Here is a tiny trained network, its code and every weight. The questions are about switching its units off for an input and a class, where a switched-off unit gives its printed mean instead of its output.

import numpy as np


def w(rows, s, z=0):
    codes = np.array(rows[::2]) - 128.0
    scale = np.full(codes.shape[1], s)
    scale[-1] = z or s
    return codes * scale


def norm(h):
    return h / np.sqrt((h * h).mean(-1, keepdims=True) + 1e-5)


def f(y):
    return np.maximum(y, 0)


def log_softmax(a):
    a = a - a.max(-1, keepdims=True)
    return a - np.log(np.exp(a).sum(-1, keepdims=True))


def net(x, mask):
    res = np.array(x, float).reshape(1, 8) / 4 @ E
    u = 0
    for l in range(3):
        y = f(norm(res) @ A[l][:, :-1].T + A[l][:, -1])
        res = res + np.where(mask[u : u + 4], y, B[l][:, -1]) @ B[l][:, :-1]
        u += 4
    return log_softmax(norm(res)[-1] @ U[:, :-1].T + U[:, -1])


A, B = {}, {}
E = w([
[51,120,121],'x0',
[126,40,195],'x1',
[73,160,121],'x2',
[127,35,98],'x3',
[186,63,90],'x4',
[194,119,254],'x5',
[137,39,112],'x6',
[189,146,156],'x7',
],0.0049)
A[0] = w([
[247,47,84,240],'0.n0',
[254,78,145,125],'0.n1',
[120,111,197,2],'0.n2',
[240,199,105,74],'0.n3',
],0.0066,0.00066)
B[0] = w([
[68,57,19,253],'0.n0',
[198,167,253,243],'0.n1',
[135,172,77,171],'0.n2',
[79,67,71,226],'0.n3',
],0.0057,0.0038)
A[1] = w([
[150,143,118,79],'1.n0',
[112,148,183,202],'1.n1',
[141,145,205,108],'1.n2',
[2,84,143,253],'1.n3',
],0.008,0.00061)
B[1] = w([
[39,127,133,143],'1.n0',
[174,182,202,197],'1.n1',
[249,75,111,216],'1.n2',
[2,105,216,254],'1.n3',
],0.0073,0.0032)
A[2] = w([
[117,75,112,160],'2.n0',
[213,221,254,123],'2.n1',
[139,46,77,58],'2.n2',
[152,85,223,3],'2.n3',
],0.0083,0.0029)
B[2] = w([
[154,3,147,177],'2.n0',
[173,252,137,253],'2.n1',
[159,144,127,176],'2.n2',
[133,149,76,176],'2.n3',
],0.0079,0.0056)
U = w([
[52,55,156,197],'0',
[153,209,255,203],'1',
[248,245,197,183],'2',
[71,81,210,89],'3',
[70,240,9,2],'4',
[143,18,83,17],'5',
[231,43,110,197],'6',
],0.0083,0.0017)

Each question gives the input, the list of numbers given to net, and the class t.
The units are the neurons (one row each of A and B). Each row of codes is followed by its name. A weight is (code - 128) times the scale printed after its matrix; where a second scale follows, it is the last column's (A, B and U).
mask holds one flag per neuron, layer by layer. A switched-off neuron (its flag False) gives its mean, the last column of its row in B, instead of its output. The means were averaged over made-up inputs and are rounded, as every weight is.
A unit's drop is (log p(t) with every unit on - log p(t) with that unit switched off) / (log p(t) with every unit on - log p(t) with every unit switched off).
The circuit of an input: a set's keep is (log p(t) with only the set's units on - log p(t) with every unit switched off) / (log p(t) with every unit on - log p(t) with every unit switched off). Starting from all 12 units, units are removed one at a time, each time the one whose removal leaves the highest keep (on an exact tie, the one counted first), for as long as the keep stays at least 0.8.
units of the circuit, in order: the units of the circuit, biggest drop first
unit that matters most: the unit with the biggest drop
k most important neurons: the k neurons with the biggest drops, biggest first
k most important neurons of layer l: the k neurons of layer l with the biggest drops, biggest first
drop of u: that unit's drop, to one decimal
input [3,-6,-5,4,4,4,-8,1], class 6: units of the circuit, in order => [0.n3 2.n1]
input [-5,-1,-3,0,4,3,1,-3], class 5: unit that matters most => 0.n0
input [-4,-8,-8,2,-2,-1,-2,-4], class 5: units of the circuit, in order => [2.n1 0.n3]
input [-3,5,-1,1,7,-3,-7,-4], class 3: 2 most important neurons => [0.n0 2.n1]
input [-5,8,0,5,-7,4,4,1], class 2: 3 most important neurons => [0.n1 0.n3 2.n1]
input [3,-2,7,-2,5,-2,7,4], class 0: 2 most important neurons => [1.n3 1.n2]
input [5,0,5,2,7,-2,-8,-2], class 3: 2 most important neurons => [1.n3 2.n1]
input [1,-4,5,4,6,5,-8,-8], class 3: 2 most important neurons => [0.n1 2.n1]
input [-3,3,-1,8,-4,8,-1,-6], class 2: 3 most important neurons of layer 0 => [0.n3 0.n1 0.n2]
input [-4,4,4,-4,4,-1,-2,-8], class 3: drop of 1.n3 => 0.1
input [-1,1,0,-6,-5,-4,4,-6], class 0: drop of 2.n1 => 0.4
input [-2,-6,0,-4,1,0,2,-1], class 4: drop of 2.n1 => 0.2
